Here is a tiny trained network, its code and every weight. The questions are about switching its units off for an input and a target symbol, where a switched-off unit gives its printed mean instead of its output.

import numpy as np


def w(rows, s, z=0):
    codes = np.array(rows[::2]) - 128.0
    scale = np.full(codes.shape[1], s)
    scale[-1] = z or s
    return codes * scale


def f(y):
    return y / 2 * (1 + np.tanh(0.7978845608 * (y + 0.044715 * y**3)))


def softmax(a):
    e = np.exp(a - a.max(-1, keepdims=True))
    return e / e.sum(-1, keepdims=True)


def log_softmax(a):
    a = a - a.max(-1, keepdims=True)
    return a - np.log(np.exp(a).sum(-1, keepdims=True))


def net(x, mask):
    ids = ['αγηξπτφψ'.index(c) for c in x.split()]
    T = len(ids)
    res = E[ids] + P[:T]
    u = 0
    for l in range(3):
        q, k, v = (res @ M[l].T for M in (Q, K, V))
        z = softmax(np.where(np.tri(T) > 0, q @ k.T / 3**0.5, -1e9)) @ v
        res = res + np.where(mask[u], z, O[l][:, -1]) @ O[l][:, :-1]
        u += 1
        y = f(res @ A[l][:, :-1].T + A[l][:, -1])
        res = res + np.where(mask[u : u + 12], y, B[l][:, -1]) @ B[l][:, :-1]
        u += 12
    return log_softmax(res[-1] @ U[:, :-1].T + U[:, -1])


Q, K, V, O, A, B = {}, {}, {}, {}, {}, {}
E = w([
[141,194,144,119,121,170],'α',
[176,188,153,204,139,146],'γ',
[103,163,133,46,203,212],'η',
[204,201,175,161,115,138],'ξ',
[140,133,146,169,216,174],'π',
[177,174,196,117,131,250],'τ',
[184,172,159,79,117,41],'φ',
[161,88,118,188,226,2],'ψ',
],0.0061)
P = w([
[111,129,105,159,180,126],'0',
[35,132,140,110,126,109],'1',
[80,205,198,85,232,94],'2',
[133,98,76,140,161,142],'3',
[49,96,137,102,111,98],'4',
[120,206,211,56,226,99],'5',
[166,72,63,120,149,155],'6',
[62,67,134,100,100,94],'7',
[142,204,227,45,220,96],'8',
[202,39,61,106,168,147],'9',
[75,40,136,102,90,87],'10',
[161,192,254,26,209,113],'11',
[244,144,108,15,148,110],'12',
[73,46,138,101,91,85],'13',
],0.0095)
Q[0] = w([
[23,113,253,129,122,120],'L0H0',
[127,181,58,193,58,91],'L0H0',
[89,5,152,170,93,165],'L0H0',
],0.018)
K[0] = w([
[72,92,252,117,114,86],'L0H0',
[73,191,121,140,170,151],'L0H0',
[65,211,65,121,91,102],'L0H0',
],0.027)
V[0] = w([
[226,182,201,209,73,100],'L0H0',
[253,175,245,203,60,111],'L0H0',
[132,146,101,129,110,127],'L0H0',
],0.0061)
O[0] = w([
[73,154,11,43,152,192,1],'L0H0',
[74,184,10,1,137,196,23],'L0H0',
[121,131,116,127,109,157,31],'L0H0',
],0.0037,0.00048)
A[0] = w([
[19,85,69,156,39,123,56],'L0N0',
[117,143,75,97,161,130,94],'L0N1',
[113,114,51,208,98,162,24],'L0N2',
[24,139,96,186,29,131,3],'L0N3',
[144,148,151,185,77,168,119],'L0N4',
[124,145,195,137,134,131,29],'L0N5',
[82,90,177,133,67,130,6],'L0N6',
[87,117,166,99,69,135,28],'L0N7',
[128,114,56,110,129,90,93],'L0N8',
[162,198,123,163,127,109,87],'L0N9',
[95,95,125,138,135,179,65],'L0N10',
[4,92,123,156,87,136,26],'L0N11',
],0.014,0.0049)
B[0] = w([
[69,109,78,205,99,26,156],'L0N0',
[102,128,168,136,80,161,121],'L0N1',
[135,69,196,171,245,149,35],'L0N2',
[111,175,165,210,89,75,73],'L0N3',
[165,176,46,156,108,2,15],'L0N4',
[164,148,51,71,194,123,215],'L0N5',
[70,123,45,56,178,185,86],'L0N6',
[90,105,98,18,172,176,56],'L0N7',
[91,91,209,102,136,233,114],'L0N8',
[49,87,161,108,121,187,204],'L0N9',
[135,169,30,144,182,219,2],'L0N10',
[158,103,86,115,225,35,146],'L0N11',
],0.016,0.00082)
Q[1] = w([
[106,181,76,115,174,136],'L1H0',
[182,149,171,192,114,168],'L1H0',
[250,175,177,17,232,125],'L1H0',
],0.02)
K[1] = w([
[105,109,127,85,132,98],'L1H0',
[137,144,171,184,98,152],'L1H0',
[176,2,69,116,69,140],'L1H0',
],0.029)
V[1] = w([
[82,14,147,254,202,153],'L1H0',
[116,171,106,147,131,136],'L1H0',
[123,222,3,220,210,174],'L1H0',
],0.0086)
O[1] = w([
[11,2,67,163,68,131,84],'L1H0',
[175,120,128,101,140,120,100],'L1H0',
[248,35,82,19,140,127,2],'L1H0',
],0.0072,0.0055)
A[1] = w([
[145,118,114,83,106,22,63],'L1N0',
[144,161,11,168,200,71,90],'L1N1',
[142,172,36,225,139,170,107],'L1N2',
[136,81,101,132,33,183,72],'L1N3',
[154,148,116,157,115,242,35],'L1N4',
[175,148,17,205,154,199,2],'L1N5',
[161,122,174,157,170,233,44],'L1N6',
[107,208,6,122,93,66,71],'L1N7',
[145,169,131,125,124,121,80],'L1N8',
[162,120,152,162,146,76,68],'L1N9',
[170,144,126,86,91,90,43],'L1N10',
[155,74,148,217,185,157,54],'L1N11',
],0.012,0.0073)
B[1] = w([
[91,218,120,179,106,127,252],'L1N0',
[57,90,158,125,120,144,216],'L1N1',
[74,207,158,187,122,109,113],'L1N2',
[70,61,63,197,186,201,155],'L1N3',
[78,230,193,107,192,141,118],'L1N4',
[93,5,181,76,60,111,116],'L1N5',
[134,146,73,76,78,108,187],'L1N6',
[148,74,40,89,94,153,197],'L1N7',
[101,77,98,100,49,130,192],'L1N8',
[93,71,96,163,76,145,136],'L1N9',
[87,79,83,120,140,114,107],'L1N10',
[184,227,180,79,109,96,133],'L1N11',
],0.017,0.0015)
Q[2] = w([
[62,103,80,36,196,70],'L2H0',
[212,125,127,68,83,72],'L2H0',
[199,111,244,61,59,255],'L2H0',
],0.0086)
K[2] = w([
[77,148,101,80,185,91],'L2H0',
[148,151,111,121,96,105],'L2H0',
[212,160,128,164,69,250],'L2H0',
],0.018)
V[2] = w([
[148,157,80,190,176,113],'L2H0',
[109,186,135,131,117,124],'L2H0',
[84,3,248,49,58,154],'L2H0',
],0.007)
O[2] = w([
[124,81,214,147,35,161,122],'L2H0',
[149,23,185,61,145,131,252],'L2H0',
[175,252,23,107,216,85,92],'L2H0',
],0.0035,0.003)
A[2] = w([
[182,61,81,87,200,145,171],'L2N0',
[172,73,60,76,189,176,1],'L2N1',
[101,73,124,173,175,116,51],'L2N2',
[151,11,133,146,208,193,97],'L2N3',
[123,41,132,196,209,122,197],'L2N4',
[250,52,128,174,130,71,85],'L2N5',
[187,48,114,221,94,42,80],'L2N6',
[239,68,146,178,93,80,224],'L2N7',
[179,86,156,65,153,237,163],'L2N8',
[185,122,92,156,86,77,101],'L2N9',
[213,79,83,30,145,227,64],'L2N10',
[119,121,159,49,140,202,78],'L2N11',
],0.018,0.0099)
B[2] = w([
[215,126,49,51,212,82,201],'L2N0',
[145,73,211,156,2,147,156],'L2N1',
[159,128,175,91,132,211,153],'L2N2',
[39,199,114,68,99,80,187],'L2N3',
[151,52,122,192,144,86,232],'L2N4',
[185,228,48,232,87,101,151],'L2N5',
[243,212,93,150,149,132,173],'L2N6',
[116,42,183,52,197,144,213],'L2N7',
[169,78,111,119,54,174,253],'L2N8',
[130,39,173,129,97,177,144],'L2N9',
[18,189,178,183,232,216,199],'L2N10',
[185,171,87,196,130,94,188],'L2N11',
],0.023,0.0054)
U = w([
[120,24,200,94,125,143,85],'α',
[19,30,31,156,124,152,145],'γ',
[178,92,186,162,190,93,41],'η',
[153,89,111,187,83,157,103],'ξ',
[115,56,84,115,195,73,81],'π',
[81,83,99,151,219,175,89],'τ',
[77,187,232,119,170,54,254],'φ',
[60,22,142,255,200,102,97],'ψ',
],0.0046,0.0091)

Each question gives the input, a string of symbols that net reads in full, and the target symbol t.
The units are the heads (3 rows each of Q, K, V and O) and the neurons (one row each of A and B). Each row of codes is followed by its name. A weight is (code - 128) times the scale printed after its matrix; where a second scale follows, it is the last column's (O, A, B and U).
mask holds one flag per unit, layer by layer, with each layer's heads first. A switched-off unit (its flag False) gives its mean, the last column of its rows in O or B, instead of its output. The means were averaged over made-up inputs and are rounded, as every weight is.
A unit's drop is (log p(t) with every unit on - log p(t) with that unit switched off) / (log p(t) with every unit on - log p(t) with every unit switched off).
The circuit of an input: a set's keep is (log p(t) with only the set's units on - log p(t) with every unit switched off) / (log p(t) with every unit on - log p(t) with every unit switched off). Starting from the 12 units with the biggest drops (on a tie, the unit counted first), units are removed one at a time, each time the one whose removal leaves the highest keep (on an exact tie, the one counted first), for as long as the keep stays at least 0.8.
units of the circuit, in order: the units of the circuit, biggest drop first
top k neurons: the k neurons with the biggest drops, biggest first
top k neurons in layer l: the k neurons of layer l with the biggest drops, biggest first
input φ φ ψ ψ α ξ, target ψ: top 2 neurons : [L2N4 L0N8]
input τ α φ α π τ ψ, target α: top 2 neurons : [L0N0 L0N8]
input π α π ξ φ ψ α, target ξ: units of the circuit, in order : [L0N0 L1H0 L2N8]
input φ π φ α π α ξ φ ξ τ γ φ φ, target τ: top 3 neurons : [L2N10 L0N8 L0N10]
input φ φ η π, target φ: units of the circuit, in order : [L1N2 L1N11 L2N8]
input φ φ φ φ φ τ ψ φ φ α ψ η, target ψ: top 2 neurons : [L2N4 L0N5]
input π φ φ α τ π φ π η π φ ψ φ, target π: top neuron in layer 0 : [L0N10]
input ξ φ ξ τ φ φ α φ ξ α ξ φ η ξ, target α: units of the circuit, in order : [L2N7 L0N5 L1H0]
input π τ α γ φ α ξ ξ η α ξ, target α: top 4 neurons : [L2N9 L1N0 L2N7 L0N5]
input τ φ φ φ φ π ξ φ φ φ, target ξ: units of the circuit, in order : [L0H0 L0N8 L2N8 L2N11]
input φ φ γ γ γ α τ, target γ: units of the circuit, in order : [L1H0 L1N3 L2N3 L2N8]
input φ φ ξ φ φ φ α, target φ: top 3 neurons : [L0N5 L1N2 L0N11]
input π φ π ξ φ ψ τ α α α φ α α α, target γ: top 4 neurons : [L1N7 L0N0 L1N0 L0N6]
input φ α τ η, target φ: top 2 neurons : [L0N5 L1N2]
input ψ γ α ψ ξ α, target ψ: top 2 neurons : [L2N4 L1N11]
input φ π ξ η η α ξ, target η: top 4 neurons : [L0N4 L2N7 L2N6 L2N5]
input φ ξ τ φ ξ α τ φ γ α γ, target ξ: top 2 neurons : [L0N0 L2N6]
input α τ φ α, target α: top 4 neurons in layer 0 : [L0N4 L0N11 L0N5 L0N0]
input φ φ α ξ ξ α α, target ξ: top 3 neurons : [L0N0 L1N4 L0N11]
input τ γ α, target τ: top 3 neurons : [L2N10 L0N4 L2N0]
input γ γ ξ η ξ φ φ, target η: top 3 neurons : [L2N7 L2N6 L2N5]
input α φ ξ τ, target α: top 2 neurons in layer 0 : [L0N4 L0N5]
input φ τ α τ, target φ: top 2 neurons : [L0N4 L0N5]
input γ ψ π α α φ π η π, target π: top neuron in layer 0 : [L0N10]
input φ ξ φ τ φ φ α ξ φ φ π ξ ψ, target φ: top neuron in layer 0 : [L0N8]
input τ φ φ η φ φ ξ α α α τ ψ φ, target α: top 2 neurons in layer 2 : [L2N7 L2N8]
input η α ξ φ α τ ξ φ φ ξ η τ ξ π, target ψ: top 2 neurons in layer 0 : [L0N11 L0N9]
input φ φ τ τ ξ ψ, target ψ: top 2 neurons in layer 0 : [L0N8 L0N5]
input φ α η φ φ φ ξ η φ π φ φ α, target π: top 2 neurons in layer 2 : [L2N0 L2N4]
input τ φ τ ψ α τ τ, target ψ: top 3 neurons in layer 0 : [L0N4 L0N8 L0N10]
